Below are the code and all the weights of a small trained network. Each question names an input and a class and asks about switching units off, where a switched-off unit gives its printed mean instead of its output.

import numpy as np


def w(rows, s, z=0):
    codes = np.array(rows[::2]) - 128.0
    scale = np.full(codes.shape[1], s)
    scale[-1] = z or s
    return codes * scale


def f(y):
    return np.maximum(y, 0)


def log_softmax(a):
    a = a - a.max(-1, keepdims=True)
    return a - np.log(np.exp(a).sum(-1, keepdims=True))


def net(x, mask):
    res = np.array(x, float).reshape(1, 4) / 4 @ E
    y = f(res @ A[0][:, :-1].T + A[0][:, -1])
    res = res + np.where(mask, y, B[0][:, -1]) @ B[0][:, :-1]
    return log_softmax(res[-1] @ U[:, :-1].T + U[:, -1])


A, B = {}, {}
E = w([
[190,48,204,112,142,113,107,246,68,213,53,29],'x0',
[186,205,216,109,178,128,59,141,156,99,145,157],'x1',
[87,162,175,72,50,84,82,96,63,140,105,127],'x2',
[160,175,161,106,156,91,223,62,140,170,129,79],'x3',
],0.011)
A[0] = w([
[156,52,163,123,127,122,129,219,92,175,105,58,2],'neuron 1',
[167,87,110,140,226,128,168,196,167,151,144,122,116],'neuron 2',
[89,35,73,128,74,117,198,159,88,171,107,81,39],'neuron 3',
[152,94,112,149,166,152,145,166,149,117,142,112,59],'neuron 4',
[105,58,111,142,107,159,10,235,125,120,119,146,99],'neuron 5',
[165,157,212,111,154,110,254,99,127,183,114,54,109],'neuron 6',
[102,132,201,90,32,79,88,127,65,172,135,89,163],'neuron 7',
[179,155,208,117,196,119,66,183,135,142,119,122,86],'neuron 8',
],0.014,0.0044)
B[0] = w([
[12,183,68,140,34,104,173,57,160,107,168,196,254],'neuron 1',
[100,92,128,123,96,233,107,128,98,115,10,102,201],'neuron 2',
[235,209,238,124,191,164,85,106,164,102,191,121,232],'neuron 3',
[67,132,141,114,145,159,131,173,116,132,35,112,168],'neuron 4',
[203,36,59,111,228,44,132,172,96,163,164,109,239],'neuron 5',
[179,35,49,118,223,52,98,192,97,144,177,138,244],'neuron 6',
[99,84,108,146,150,242,136,159,129,114,7,104,249],'neuron 7',
[189,203,202,134,147,158,120,82,164,106,198,125,213],'neuron 8',
],0.012,0.022)
U = w([
[137,86,78,100,152,72,118,177,82,152,154,126,88],'0',
[45,169,57,129,117,154,164,77,189,102,172,209,135],'1',
[170,185,205,121,149,168,98,137,166,114,164,122,153],'2',
[107,112,127,123,113,188,122,166,101,129,10,111,104],'3',
[167,104,108,130,101,153,128,148,125,142,118,132,254],'4',
[120,162,166,109,67,49,120,139,108,146,100,75,86],'5',
[105,175,174,112,78,79,129,153,96,164,121,86,88],'6',
[86,159,193,119,92,98,145,144,99,176,137,155,90],'7',
],0.011,0.0077)

Each question gives the input, the list of numbers given to net, and the class t.
The units are the neurons (one row each of A and B). Each row of codes is followed by its name. A weight is (code - 128) times the scale printed after its matrix; where a second scale follows, it is the last column's (A, B and U).
mask holds one flag per neuron, in row order. A switched-off neuron (its flag False) gives its mean, the last column of its row in B, instead of its output. The means were averaged over made-up inputs and are rounded, as every weight is.
A unit's drop is (log p(t) with every unit on - log p(t) with that unit switched off) / (log p(t) with every unit on - log p(t) with every unit switched off).
The circuit of an input: a set's keep is (log p(t) with only the set's units on - log p(t) with every unit switched off) / (log p(t) with every unit on - log p(t) with every unit switched off). Starting from all 8 units, units are removed one at a time, each time the one whose removal leaves the highest keep (on an exact tie, the one counted first), for as long as the keep stays at least 0.8.
circuit, biggest first: the units of the circuit, biggest drop first
unit that matters most: the unit with the biggest drop
k most important neurons: the k neurons with the biggest drops, biggest first
drop when u is switched off: that unit's drop, to one decimal
input [1,4,0,-8], class 0: unit that matters most => neuron 5
input [0,4,3,-4], class 0: 3 most important neurons => neuron 3; neuron 5; neuron 2
input [-5,3,-5,-5], class 0: 2 most important neurons => neuron 1; neuron 7
input [-2,1,-6,4], class 3: 3 most important neurons => neuron 5; neuron 2; neuron 1
input [8,3,-4,-7], class 1: 3 most important neurons => neuron 1; neuron 6; neuron 8
input [2,1,7,6], class 3: 2 most important neurons => neuron 7; neuron 5
input [6,-8,6,-7], class 2: 2 most important neurons => neuron 3; neuron 6
input [-3,-1,6,-4], class 3: 2 most important neurons => neuron 1; neuron 6
input [-4,-5,5,4], class 2: 2 most important neurons => neuron 1; neuron 5
input [8,-6,-6,-6], class 1: 2 most important neurons => neuron 1; neuron 6
input [-2,4,-8,-6], class 3: 2 most important neurons => neuron 2; neuron 6
input [-3,-1,-5,-1], class 3: 2 most important neurons => neuron 1; neuron 3
input [-5,1,8,8], class 0: 3 most important neurons => neuron 6; neuron 2; neuron 1
input [-3,-6,-8,-4], class 3: circuit, biggest first => neuron 2
input [4,-6,-8,-1], class 3: 3 most important neurons => neuron 2; neuron 4; neuron 8
input [7,4,7,2], class 1: 2 most important neurons => neuron 1; neuron 8
input [6,6,-2,1], class 1: 3 most important neurons => neuron 1; neuron 3; neuron 8
input [5,-2,3,-4], class 1: drop when neuron 1 is switched off => 1.7
input [7,-5,-3,6], class 1: drop when neuron 1 is switched off => 2.5
input [-5,-2,2,-5], class 0: unit that matters most => neuron 1
input [8,7,-3,0], class 1: drop when neuron 3 is switched off => 0.2
input [0,1,-7,-5], class 3: drop when neuron 2 is switched off => 1.8
